Here is a tiny trained network, its code and every weight. The questions are about switching its units off for an input and a class, where a switched-off unit gives its printed mean instead of its output.

import numpy as np


def w(rows, s, z=0):
    codes = np.array(rows[::2]) - 128.0
    scale = np.full(codes.shape[1], s)
    scale[-1] = z or s
    return codes * scale


def norm(h):
    return h / np.sqrt((h * h).mean(-1, keepdims=True) + 1e-5)


def f(y):
    return np.maximum(y, 0)


def log_softmax(a):
    a = a - a.max(-1, keepdims=True)
    return a - np.log(np.exp(a).sum(-1, keepdims=True))


def net(x, mask):
    res = np.array(x, float).reshape(1, 3) / 4 @ E
    u = 0
    for l in range(2):
        y = f(norm(res) @ A[l][:, :-1].T + A[l][:, -1])
        res = res + np.where(mask[u : u + 15], y, B[l][:, -1]) @ B[l][:, :-1]
        u += 15
    return log_softmax(norm(res)[-1] @ U[:, :-1].T + U[:, -1])


A, B = {}, {}
E = w([
[218,103,130,130],'x0',
[134,80,3,48],'x1',
[165,214,163,19],'x2',
],0.0058)
A[0] = w([
[221,37,137,157,128],'0.n0',
[166,188,146,152,128],'0.n1',
[152,168,130,168,77],'0.n2',
[11,118,141,112,66],'0.n3',
[173,114,188,124,88],'0.n4',
[75,125,95,68,130],'0.n5',
[254,92,150,123,44],'0.n6',
[123,156,35,132,207],'0.n7',
[239,43,211,125,81],'0.n8',
[242,45,173,117,2],'0.n9',
[118,164,163,113,49],'0.n10',
[134,161,182,158,25],'0.n11',
[140,122,190,193,71],'0.n12',
[154,122,157,87,156],'0.n13',
[144,166,116,111,162],'0.n14',
],0.008,0.0056)
B[0] = w([
[81,212,118,139,214],'0.n0',
[132,101,174,116,176],'0.n1',
[119,120,148,128,137],'0.n2',
[38,216,115,141,164],'0.n3',
[90,97,154,99,157],'0.n4',
[97,105,170,132,198],'0.n5',
[17,203,68,151,172],'0.n6',
[113,102,226,136,254],'0.n7',
[3,167,100,125,191],'0.n8',
[8,225,27,100,156],'0.n9',
[158,75,98,130,140],'0.n10',
[156,47,191,130,144],'0.n11',
[137,83,188,125,174],'0.n12',
[148,99,132,182,188],'0.n13',
[120,106,118,184,185],'0.n14',
],0.006,0.0049)
A[1] = w([
[122,147,132,29,117],'1.n0',
[120,234,102,162,60],'1.n1',
[170,206,151,112,169],'1.n2',
[95,72,90,111,89],'1.n3',
[76,81,160,176,197],'1.n4',
[107,64,44,43,172],'1.n5',
[160,128,216,66,68],'1.n6',
[106,181,25,108,219],'1.n7',
[184,172,2,124,196],'1.n8',
[133,101,56,181,142],'1.n9',
[80,166,122,159,178],'1.n10',
[102,84,83,155,68],'1.n11',
[202,210,133,51,8],'1.n12',
[171,38,71,50,75],'1.n13',
[160,100,94,211,15],'1.n14',
],0.0092,0.0015)
B[1] = w([
[118,176,88,208,198],'1.n0',
[92,89,117,84,181],'1.n1',
[105,135,102,164,177],'1.n2',
[164,175,181,155,184],'1.n3',
[170,122,89,81,254],'1.n4',
[142,129,198,149,221],'1.n5',
[136,95,74,142,211],'1.n6',
[104,84,132,64,201],'1.n7',
[2,187,173,72,167],'1.n8',
[122,178,115,175,174],'1.n9',
[151,127,122,71,220],'1.n10',
[140,180,125,154,179],'1.n11',
[142,144,72,208,178],'1.n12',
[173,71,196,126,188],'1.n13',
[125,177,77,130,152],'1.n14',
],0.009,0.0056)
U = w([
[6,185,133,96,174],'0',
[146,105,248,160,169],'1',
[128,173,30,210,162],'2',
[145,47,62,23,195],'3',
[167,119,98,100,7],'4',
[160,113,97,101,12],'5',
[163,121,108,92,36],'6',
[143,102,96,102,14],'7',
],0.017,0.012)

Each question gives the input, the list of numbers given to net, and the class t.
The units are the neurons (one row each of A and B). Each row of codes is followed by its name. A weight is (code - 128) times the scale printed after its matrix; where a second scale follows, it is the last column's (A, B and U).
mask holds one flag per neuron, layer by layer. A switched-off neuron (its flag False) gives its mean, the last column of its row in B, instead of its output. The means were averaged over made-up inputs and are rounded, as every weight is.
A unit's drop is (log p(t) with every unit on - log p(t) with that unit switched off) / (log p(t) with every unit on - log p(t) with every unit switched off).
The circuit of an input: a set's keep is (log p(t) with only the set's units on - log p(t) with every unit switched off) / (log p(t) with every unit on - log p(t) with every unit switched off). Starting from the 12 units with the biggest drops (on a tie, the unit counted first), units are removed one at a time, each time the one whose removal leaves the highest keep (on an exact tie, the one counted first), for as long as the keep stays at least 0.8.
circuit, biggest first: the units of the circuit, biggest drop first
most important unit: the unit with the biggest drop
top k neurons: the k neurons with the biggest drops, biggest first
k most important neurons of layer l: the k neurons of layer l with the biggest drops, biggest first
drop of u: that unit's drop, to one decimal
input [-3,5,6], class 2: circuit, biggest first -> (1.n0; 1.n12)
input [8,-7,3], class 0: most important unit -> 0.n8
input [-2,3,-3], class 3: circuit, biggest first -> (1.n4; 1.n0)
input [-1,-6,-8], class 2: top 3 neurons -> (0.n7; 1.n14; 1.n5)
input [4,6,5], class 1: circuit, biggest first -> (1.n13; 1.n5)
input [8,4,7], class 0: circuit, biggest first -> (1.n8; 0.n6)
input [4,-5,-7], class 2: circuit, biggest first -> (0.n7; 1.n14)
input [-6,7,6], class 1: top 2 neurons -> (1.n5; 0.n0)
input [-1,3,-2], class 3: 3 most important neurons of layer 1 -> (1.n4; 1.n0; 1.n5)
input [5,6,3], class 1: top 3 neurons -> (1.n13; 1.n5; 0.n7)
input [7,7,4], class 0: top 2 neurons -> (1.n8; 0.n6)
input [2,-4,5], class 2: top 2 neurons -> (0.n7; 1.n6)
input [6,5,6], class 0: 2 most important neurons of layer 1 -> (1.n8; 1.n7)
input [6,1,6], class 0: most important unit -> 0.n6
input [-4,-5,7], class 2: drop of 0.n7 -> 0.2
input [1,-3,2], class 3: drop of 0.n7 -> 0.2
